Below is a small trained network, with its code and all its weights. Each question gives an input and a class and asks what happens when units are switched off, that is, made to give their printed mean instead of their output.

import numpy as np


def w(rows, s, z=0):
    codes = np.array(rows[::2]) - 128.0
    scale = np.full(codes.shape[1], s)
    scale[-1] = z or s
    return codes * scale


def f(y):
    return y / 2 * (1 + np.tanh(0.7978845608 * (y + 0.044715 * y**3)))


def log_softmax(a):
    a = a - a.max(-1, keepdims=True)
    return a - np.log(np.exp(a).sum(-1, keepdims=True))


def net(x, mask):
    res = np.array(x, float).reshape(1, 6) / 4 @ E
    y = f(res @ A[0][:, :-1].T + A[0][:, -1])
    res = res + np.where(mask, y, B[0][:, -1]) @ B[0][:, :-1]
    return log_softmax(res[-1] @ U[:, :-1].T + U[:, -1])


A, B = {}, {}
E = w([
[243,85,155,197],'x0',
[129,110,115,115],'x1',
[161,112,228,40],'x2',
[128,135,133,132],'x3',
[254,242,46,60],'x4',
[128,133,130,132],'x5',
],0.011)
A[0] = w([
[65,121,127,167,206],'n0',
[224,194,155,69,90],'n1',
[120,175,70,75,152],'n2',
[132,125,96,116,104],'n3',
[49,172,118,82,254],'n4',
[132,167,50,147,118],'n5',
[111,66,226,93,172],'n6',
[108,76,197,135,120],'n7',
[132,178,139,71,92],'n8',
[91,103,121,191,148],'n9',
[70,149,79,63,199],'n10',
[9,139,123,103,201],'n11',
[101,81,110,182,140],'n12',
[180,167,63,151,90],'n13',
[157,117,152,39,113],'n14',
[212,181,97,165,160],'n15',
[191,91,143,181,208],'n16',
],0.016,0.0077)
B[0] = w([
[177,12,172,113,225],'n0',
[193,54,121,78,239],'n1',
[146,192,98,53,205],'n2',
[125,169,123,126,136],'n3',
[157,150,255,23,238],'n4',
[52,149,100,57,190],'n5',
[39,177,214,170,227],'n6',
[66,167,141,152,204],'n7',
[194,182,130,164,176],'n8',
[206,80,100,188,211],'n9',
[133,168,148,50,217],'n10',
[154,62,197,67,253],'n11',
[186,121,131,225,207],'n12',
[91,120,92,112,195],'n13',
[191,128,166,187,188],'n14',
[95,107,89,53,222],'n15',
[50,103,55,178,213],'n16',
],0.0099,0.017)
U = w([
[201,9,168,86,246],'0',
[165,63,98,234,76],'1',
[75,190,140,53,131],'2',
[98,141,44,105,62],'3',
[61,132,218,95,3],'4',
[28,154,162,185,254],'5',
[235,188,162,105,55],'6',
],0.013,0.0035)

Each question gives the input, the list of numbers given to net, and the class t.
The units are the neurons (one row each of A and B). Each row of codes is followed by its name. A weight is (code - 128) times the scale printed after its matrix; where a second scale follows, it is the last column's (A, B and U).
mask holds one flag per neuron, in row order. A switched-off neuron (its flag False) gives its mean, the last column of its row in B, instead of its output. The means were averaged over made-up inputs and are rounded, as every weight is.
A unit's drop is (log p(t) with every unit on - log p(t) with that unit switched off) / (log p(t) with every unit on - log p(t) with every unit switched off).
The circuit of an input: a set's keep is (log p(t) with only the set's units on - log p(t) with every unit switched off) / (log p(t) with every unit on - log p(t) with every unit switched off). Starting from the 12 units with the biggest drops (on a tie, the unit counted first), units are removed one at a time, each time the one whose removal leaves the highest keep (on an exact tie, the one counted first), for as long as the keep stays at least 0.8.
circuit, biggest first: the units of the circuit, biggest drop first
unit that matters most: the unit with the biggest drop
top k neurons: the k neurons with the biggest drops, biggest first
drop of u: that unit's drop, to one decimal
input [-2,2,7,-3,7,8], class 6: unit that matters most : n8
input [-6,-2,0,2,-6,7], class 0: top 2 neurons : (n0 n11)
input [0,0,6,-1,1,-4], class 6: circuit, biggest first : (n0 n11)
input [1,4,-3,-6,6,3], class 3: circuit, biggest first : (n4 n11)
input [1,-5,-3,-7,3,5], class 3: circuit, biggest first : (n4 n11)
input [-2,3,2,-6,-4,-2], class 4: top 2 neurons : (n6 n1)
input [-2,-1,2,-7,-8,-1], class 4: top 3 neurons : (n6 n7 n1)
input [-1,2,6,0,8,-4], class 6: top 4 neurons : (n8 n2 n0 n11)
input [-6,6,0,0,3,-3], class 2: top 3 neurons : (n9 n12 n0)
input [-8,-6,-1,1,-7,-5], class 0: top 3 neurons : (n0 n11 n9)
input [-1,7,0,-5,2,-4], class 2: drop of n0 : 0.3
input [-4,-3,1,4,5,3], class 6: drop of n1 : 0.7
input [1,2,-2,0,5,5], class 3: drop of n4 : 0.3
input [1,5,2,6,-7,3], class 5: unit that matters most : n6
input [7,-2,2,5,-6,-3], class 5: drop of n6 : 0.3
